Each row is followed by its class number.
[  55 -197 -166  207   67 -133  212 -110 -423 -112 -257   72  -27  -79
  111   38  405  164   -4 -306 -435 -629 -230  -61  134   86   70  -69
   18    0 -499 -100    2  122  187  184  259 -207] => 8
[  47 -218 -215  260  122 -233   33  -50 -303 -116 -200  -55   20 -164
   57   52  352  103  -14 -303 -439 -434 -155 -151    6  177    4 -122
  295  -15 -261 -341  -47   86  141  101  268 -173] => 8
[ 263   75  220 -182 -189  -15 -230 -150 -154 -153   -5 -152   82  -86
 -349  -77  263  116 -265   98  166  -56  130  142 -208 -204  350  -56
  104  -22   37 -427  -94 -191  -29 -213   55 -449] => 2
[ 199  103  171  -61  -61 -178  -92 -218 -115 -450   17  -27  112 -123
 -325  -71  464  225 -256  -73  176 -214  118  151 -264 -188  491 -133
   57   75  -85 -323 -151  138  -54 -194   42 -576] => 7
[  38   47 -156  107  104 -206 -196  -97 -226  -53   53  204  143    1
  216 -106  354  -87  -82 -402 -171 -213  -24  257  100 -128 -155  121
 -264  -29 -290  266 -222  -36   75  -67  291 -402] => 0
[-118  272  298 -396  -80  -37 -168   33 -420  150  -12  -51  354  185
   14   59 -239 -285 -217 -359   93    8 -122  137   51  222   76  -49
 -168  -26  306  -28   -4  196  144  -62 -255  125] => 6
[ -63  194 -115  110 -146 -194  324  -20 -427 -190  259  398 -115 -215
  286   37  -53  248  505 -503  235 -581 -137 -172  -43  175  253 -213
  137 -239 -343   53 -164   -4  108 -239 -163  156] => 5
[ -85 -314 -179  139  142 -129 -124 -248   38  135 -147   -6   57 -121
  135  345  106 -174  -20 -341 -363  176  -58   21 -148  202  -81   31
  638 -130  318 -509  -36  -98  -14 -168  -59  155] => 7
[ 177 -389  169 -103 -142  161   76  -28  194  137 -416 -360  206  278
 -370   20  374   46 -193  151  247  256  328 -448 -308 -328 -140   -1
  503  147  347 -283  176  239  -30  244  474  134] => 3
[ -88  137 -129  122 -160 -281  644   42 -463 -297   66  412  -69 -106
  -47   35  106  342  343 -482   75 -755  -73 -357   -5  155  351 -224
   65 -305 -360  239  -65  217  279   23 -130  200] => 4
[-165   75 -138  206  -65 -450  598   68 -409 -318  408  660  -91 -246
   64  117  165  203  381 -497  -79 -684 -145 -221    0  151  254 -195
  243 -190 -322   75 -220  196  290  -36 -266  164] => 3
[ -66 -223 -239  193  203 -110   61 -199 -250  -24  -55 -172   48 -137
   64   79  228  240  -72 -194 -223 -283 -186 -224   32  162  -24  -71
   65   84 -248 -309  131  267  248  340  147 -135] => 5
[   5  123   -6  126 -298 -161  333  185 -469  -43  155  480  -64  -60
  123   70 -131  129  501 -321  104 -609 -104 -212   -2  231  225 -165
  258 -219 -267  -33 -125  -48  174 -112 -190  288] => 9
[  65 -179 -136  150  185 -151  -10 -102 -254 -144 -130  -53   -6 -180
  -94  -62  271  176  -86 -212 -311 -169 -153   -6   21  -60  -50  -27
  -22   32 -231 -244   90  132   37  112  170 -256] => 9
[ -51  296  356 -507 -137   21 -186   96 -461   48 -126  -79  414  250
 -206   92  -91 -205 -203 -425  186  -41  -72  -56   -7  221  235  -60
 -244  -11  206    7   -9  142  145    9 -217   70] => 6
[ 120 -276  227  -85 -310   77  212   73  118   82 -518 -269   77  281
 -391   32   24  -41 -129  191   41   13  310 -204 -206 -189 -185  -56
  401  119  220 -304  198  400  -89   99  351  207] => 7
[ -18  -10 -125   64   64 -111  -61  -23 -111  -13 -168  110  305   44
  317  -45  262 -292  -47 -424 -338 -203    2  330  262  -85 -131  155
  -83   11 -228  364 -241   50    2   40  156 -160] => 0
[ 197 -331  101  -47 -161  134  -54  -29  110  -28 -197 -240   46  -32
 -420   -7  213   72  -29  277  203  146  217 -435 -382 -265 -195   35
  516   72  243 -293  196   98  -48  163  385  -15] => 2
[  46  -31 -145  183  132 -339   -5 -128  -99  -86   89  171  175   65
   95  -31  531 -116 -313 -412 -199 -288   72  213   36 -141  -41   44
 -141  -70 -195  344 -183  222  134  -30  256 -447] => 7
[ 174  -24  221 -110  -92 -188 -138 -295  -88 -196   54 -138  123 -120
 -490  -84  296  178 -300  126  104  -39  136   96 -222 -167  372 -106
   63   52   49 -340  -84   89  -39 -183  -10 -469] => 5
[ -98 -348 -221  244  155 -248  -16 -332   65   75 -140  -80   86 -220
 -102  230  246  -77  -24 -243 -383  135  -38  -73 -109  197   69  -53
  569 -117  231 -422  -16   93   49   38  -86   80] => 7
[ 242 -159  203 -119 -305  161  143   27  -21  -41 -504 -191  161  267
 -345   80  450  156  -98   60  282   37  217 -341 -337 -276  -32   28
  432    6   41 -340  196  184 -172    9  441   36] => 7
[  61 -192 -249  214   88  -60  201  -90 -422 -108 -195  157 -134  -60
   75   93  521  238   15 -363 -415 -400 -271 -174  -12   96  -12   48
   88   36 -339 -280  -29 -101  230   63  229  -91] => 7
[ -23   38  -21  176 -151 -349  501   75 -372 -299  114  402    9 -170
  -54   26   50  135  373 -425   38 -619  -30 -293 -118  129  369 -196
  328 -270  -58  129 -236  226  157 -190 -143  175] => 7
[ 154  -21 -108  108   84  -37  125  -55 -359 -194 -204  110   69   15
   38   69  566  342 -126 -377 -116 -374 -245 -161  -56   36   99   35
  -61  -46 -506 -214   32  185  155  114  323 -243] => 0
[  13   73 -162   82   75  -80   14   40 -176  -52  -32   74  143  -24
  112  -22  292  -36  -47 -124 -215 -108  -12  -52   49  -86 -212   99
  -83   19 -129   41 -201 -147   89   22  164 -226] => 1
[-133   60 -123  236 -172 -307  678  155 -466 -197  185  663   18 -168
  119   43  -16  232  505 -440 -156 -777 -101 -262   72  190  287 -185
  216 -296 -354  125 -123  217  305   -6 -229  303] => 1
[ 191  108  138  -84   33 -157 -181 -263 -102 -415   57    7   47 -150
 -426 -129  367  252 -292   53   84 -185   90  184 -232 -223  417  -88
 -158    0   22 -308  -61  -83  -56 -315   41 -655] => 5
[ -22 -289 -204  229  134 -179  195  -58 -447 -119  -45   25  -73 -126
   -3   75  352  204   -2 -268 -427 -467 -171 -322   61   77  -80  -71
  141   41 -284 -292   70   56  282  289  208 -122] => 5
[  42 -225 -192  232   50  -47   38 -114 -250 -156 -248   40   37 -215
   99  127  324  104   14 -362 -531 -616 -170 -333  -40  245   92 -124
  341   52 -215 -268   81  233  242  261  190 -176] => 0
[-104   31 -155  499  293 -222 -286   62  216  -71 -149  -68  471  -62
 -150 -203  549  -83 -147 -171  -77 -115   82 -112   30  135  287 -212
  -48  -35    0  264  351  763   23  331  101 -477] => 6
[-134  -29  -72  302  327 -163 -467  -12  398   63   26  -62  451   62
  -77 -176  238  -28 -278   -7   36  -80  185  -10 -113   79  196 -216
 -252   -7  267  386  480  830  117  241  212 -538] => 3
[ -40  104 -175   95 -305 -290  291   50 -376 -196  347  454  -31 -255
  285   74 -141  282  401 -509 -136 -706 -105 -461 -230  394  124 -243
  462 -150 -249  -92 -105  231  386  -29  -70  258] => 4
[ -49 -430 -187  227  117 -114  -47 -266   33  177 -168 -217  -49 -256
   29  245  139  -73   37  -50 -357  158  -54 -102  -59  162 -113  -39
  698 -187  134 -516   45 -164   42  108   42  190] => 2
[ -92   71 -101   91 -188 -287  327  100 -468  -17  179  433   -2  -98
  167   41 -238  187  553 -487   25 -464 -145 -220  -13  361  229 -216
  201 -199 -144    1 -120  139  181  -93 -153  402] => 4
[-111  132 -110  342  299  -88 -318   72  148  126 -227 -133  466   48
 -111 -275  408    8  -71 -140  124  201   -1   37   81   80  317 -113
 -386 -142   63  439  428  653 -173  158  118 -384] => 8
[-123  -82 -339  217  220  -75  110  -27 -299 -219  -83  -12   93 -242
   51   18  387  195  180 -345 -238 -322 -221 -339  110  186  -21  -55
   86   14 -283 -112  124  108  227  430   93   19] => 3
[  -8 -425 -112   93   32 -200 -314 -375   27  188  -67 -218   59 -334
  185  299   61 -179   16 -204 -363   13 -177  -97 -243  326  -82    6
  831  -58  310 -569  -28 -112  117   -9   -8   29] => 9
[ -47 -437  -88   68    1 -359 -132 -270 -151   45 -112   72   95 -194
   30  356  392 -157   18 -299 -501  -43 -114  -37 -224  249 -127  -50
  776 -161  194 -444  -50  -64   74  -22  171   74] => 3
[-156 -103 -238   38  157 -100 -435 -456  -94  -69  -45 -130  103 -376
  122  241  204  -24  123 -233 -197  192 -128   73 -151  178  -43  -35
  311 -129  176 -348   58 -248  -47  -12  -64 -157] => 3
[ -13  -75 -246  158   59  -66  -19 -119 -325  -85 -112  111  -58 -141
  252    5  307  131  154 -295 -248 -402 -279  -23   52  126   62  -15
   27   13 -365 -156   10  -36  127   73  145 -168] => 7
[ 197   35  154 -152  -37 -221 -175 -271  -48 -115   33 -146   73   45
 -404 -190  157  177 -357  -13  139  -74  147   24 -255  -90  349 -124
    7   97  282 -238  -58  101   13 -308   71 -406] => 1
[-136 -236 -203  242   15 -295 -187 -325  -36    4   30  100    3 -353
   75  226   75   14  141 -186 -498  -21  -66  -20 -188  251   -9 -123
  526 -112  151 -465   16   20   71  -95  -81  -67] => 3
[  93 -234 -193  167  270 -137  -91 -140 -249 -174  -64 -110   -2 -221
 -124   68  312  176 -166 -167 -423 -262 -248 -242  -80  141  -38  -15
  204  122 -141 -492   21   60  169   83  141 -248] => 7
[ 199 -218  272 -160 -175  283  -88  -27   60  122 -568 -411  244  283
 -331   34  230   -2  -51  217  385  285  290 -210 -218 -343 -121   84
  272   28  259 -224  268   19 -249   96  439   17] => 2
[ 114  -82 -154  108  118  -91  -15 -166 -345 -254 -212   -3  105 -156
   83   84  615  269 -146 -393 -353 -353 -242  -88  -60   98   75  -23
   56    9 -402 -411  109   81  167  273  285 -329] => 9
[ 165   67   46   67 -347  -63  340  156 -378  -99  199  344   67 -138
  -19  -48 -135  187  340 -319  141 -646  -25 -314  -33  199  341 -145
  311 -282 -309 -116 -124  113  260  -83 -130  293] => 5
[ -29 -193 -245  193  114 -278  116  -54 -449 -236  -82  128  106 -187
   80   54  548  233   72 -417 -352 -389 -284 -218  -76  131  -27  -52
  181  -23 -368 -170   61  247  215  279  310 -167] => 8
[ 284    6  208  -95 -162 -178 -118 -235 -106 -260   73 -136  168  -78
 -470 -108  452  235 -396  -44  200 -192  192   38 -238 -139  439  -76
  166   11  -25 -475  -72  165   95  -46  134 -460] => 3
[ -32  -64  -73  196   47 -226  167    4 -211   26 -220   92  177  168
   96  103  666 -155 -196 -520 -151 -303   48  200  159   19  -65  119
 -107   -9 -350   17 -153  195  180  236  321 -221] => 7
[ -79 -312 -142   99  -39 -344  -41 -258 -130  -70 -150   64    5 -245
   64  415  331  -51  -23 -296 -598 -143 -167 -132 -246  332  -57 -127
  782 -154   56 -576  -29   42   99  -22   52   28] => 3
[ 126 -280  -76  188   24 -145   93  -32 -372  -17 -164  -45   -8  -80
    0   93  375  179    1 -275 -409 -398 -274 -262  -10  251   -4  -77
  246  122 -300 -510   70  127  214  194  241  -65] => 5
[ 201 -472  154  -49 -281   67  -28  126  -14  235 -442 -131   36  204
 -241  155  215   27  111  268   58  -55   77 -290 -319  -75 -238   44
  516   94  121 -517  169   -4  -11  178  580  102] => 9
[  40 -371  -92  115  118  -83  -17 -286  -74   21 -186   65  201 -197
  -72  247  476   33   32 -180 -345   62  -28 -122 -167   70   16   38
  522 -202  128 -289   19 -179   28   54  143   56] => 4
[-153  -18    2  245  196 -170 -334  -10  225  171  -81 -109  442  127
    6 -259  141 -118 -191 -175  200  -84  148  166   30  103  299 -190
 -186  -66  231  472  399  899   63  238  158 -311] => 0
[-109  175  390 -448   62  -44 -180   84 -290  111 -199 -139  558  179
  135   47 -145 -270 -183 -478  -26  235 -105  160   15  200  119  -22
 -117   59  428  -24   12  366  -53  -44 -128  118] => 4
[-149 -421 -174  205  160 -261 -217 -279  114  263   33 -134   99 -100
   41  260  -58 -101   10  -91 -421  201  -13  -40 -115  287 -163  -44
  452  -40  378 -341  113   25  130   83   17  176] => 7
[-160  107 -108  179 -313 -417  374   91 -521 -228  249  542 -203 -265
   51  107   52  285  663 -478  181 -651 -181 -269 -165  321  148 -223
  245 -287 -448   32  -69   79  296  -73 -129  221] => 4
[  87  -88 -134  138  195 -155 -101 -100 -100   53   88   94  239  104
  298   35  493 -105 -327 -324 -179 -172   94  284   74 -183 -104  159
 -102   41 -179  164 -289    6   25 -110  318 -472] => 5
[ 206 -280  179 -122 -351  136 -123  114   35   97 -275 -219   81  222
 -165   99  119  164  -17  289  118   55  216 -473 -465 -158 -256   24
  563  108  223 -480  217  -28  -32   12  552   49] => 8
[  40 -402  -66   18  -71 -131 -227 -221  -54   91  -49   66   48 -133
  170  447  249  -51    2 -105 -368  -67 -101 -135 -308  259 -254  -31
  756 -114   28 -718    9 -162  190   94  276   84] => 3
[-108  332  284 -355 -111  -21   17  152 -351   52 -130 -119  405  261
  -76   55 -145 -162 -199 -379   13  -29   -5 -132   52  224  205 -133
 -194   44  315  187   36  298  119   38 -294  113] => 4
[ -62  245  397 -396  -91  -46   69   52 -307    6   49   20  409  177
  -16   40 -122 -204 -204 -201   87   89 -124  101    4   29   84  -32
 -199    0  290   49  -28  276  123  -17 -263   96] => 5
[ 175   10  222  -81 -139 -129 -169 -193   27 -109  -22  -95  104   60
 -356   42  226   56 -189   78  292   61  183  218 -261  -94  315  -89
   32   32  155 -269  -96   76  -95 -183   64 -335] => 7
[-209   44 -254  396  393  -31 -388  -50  315   14  -49 -111  394 -174
   89 -272  316  -89 -161 -159  -73   61   40  -28   41  118  245 -120
 -102   -2  173  303  402  719  -31  224  -18 -451] => 5
[ 234   67  125 -135  -74  -96 -313 -268   13 -245  124 -171   46 -109
 -408 -206  181  122 -358  185  204  -48  217  170 -254 -234  263 -112
   -7   16  108 -171  -69  -39   33 -170  107 -516] => 2
[   2 -378  -56  143 -135 -335  -80 -292 -109  149 -149    6   89 -168
   84  278  223  -57  129 -220 -343  -34 -119  -93 -214  273  -24  -69
  686 -230   16 -326  -14   51   72   42  113  110] => 9
[-222   62 -134  346  287 -102 -290  -14  223  -67 -225  -29  417  -83
  -83 -210  442  -35  -50 -179   40  -28   82   24   37   92  330 -137
 -274 -121  -32  341  388  693  -26  277   78 -475] => 5
[-165   73  -39  269  286 -118 -343   88  247  107 -210  -95  438   59
  121 -169  199 -153 -239 -257  -43  -29   12  135   55  232  310 -172
 -189   22  100  235  347  882   26  197   15 -414] => 4
[  11  -65  -76  137   75  -75   61   30 -152   34 -126  185  241   88
  343   95  437 -210  -68 -475 -245 -304  -17  251  194  -36  -36  100
  -35   81 -400  149 -240  151   64   83  156 -204] => 7
[ -48  -52 -191  119   58 -152  -52   42  -97  -16 -115  152  108  -58
  164   30  159 -157  -85 -239 -450 -249   20   73   11   33 -289    4
  -19  -77 -115  188  -89  110  108   59  244 -169] => 9
[-298  151  257 -395   59 -256 -165   50 -289   41  150  -71  370   53
  -30   72 -450 -169 -146 -361  -74   79  -69  -68  -92  219   83 -185
  -92   60  538   66   -4  450  189  -22 -302   98] => 0
[ -34 -363  -64  210   75  -94  -16 -235   53   66 -108  -44  169 -272
  103  228  129 -166  -13 -104 -415   64   24  -37  -74   43  -18   -3
  707 -204  206 -437  -30  -33   40   53  -47   77] => 8
[ 195   72  142  -74 -333 -256 -223 -339 -189 -319  -65 -125  -25 -215
 -446 -136  287  115 -281   46  -60 -431  186  -18 -263  -33  310 -182
  267  -81  -86 -297 -141   25  114 -163  120 -518] => 0
[-108  285  261 -439  -87  -32   29  100 -482  -97  -17   24  370  210
 -115   79  -61  -53 -189 -344  165  -31  -60  -34  -32  106  157  -52
 -302  -89  155   38  -34  215  182   60 -151   52] => 5
[-193   74 -147  291  289  -50 -378   60  238   82 -213 -149  481    1
  -86 -275  228  -64  -66 -134   53   76   85   -6   48   94  261 -126
 -352 -121  149  540  452  683  -33  245   98 -364] => 8
[-233  212 -169  201  -68 -205  390   33 -290 -154  262  413 -120 -174
   71    0 -138  175  476 -431  165 -457  -38 -338   48  282  268 -186
  115 -176  -94  130  -63  147  197  -13 -330  320] => 3
[-290  157  187 -271  126  -44  -14  121 -324   82  -49  -61  433   56
 -200   41 -367 -168   -8 -251  -13  100  -78   12  139  228  173  -81
 -243    5  372   65  133  378  125  171 -392  218] => 2
[ -67 -374  -95  173   28 -142 -180 -150  -27  131 -118   56   93 -262
   34  300  226 -202  205  -59 -315  165  -55  -50 -167  224 -123   -7
  713 -194  240 -480  -34 -245   20  125   43  168] => 9
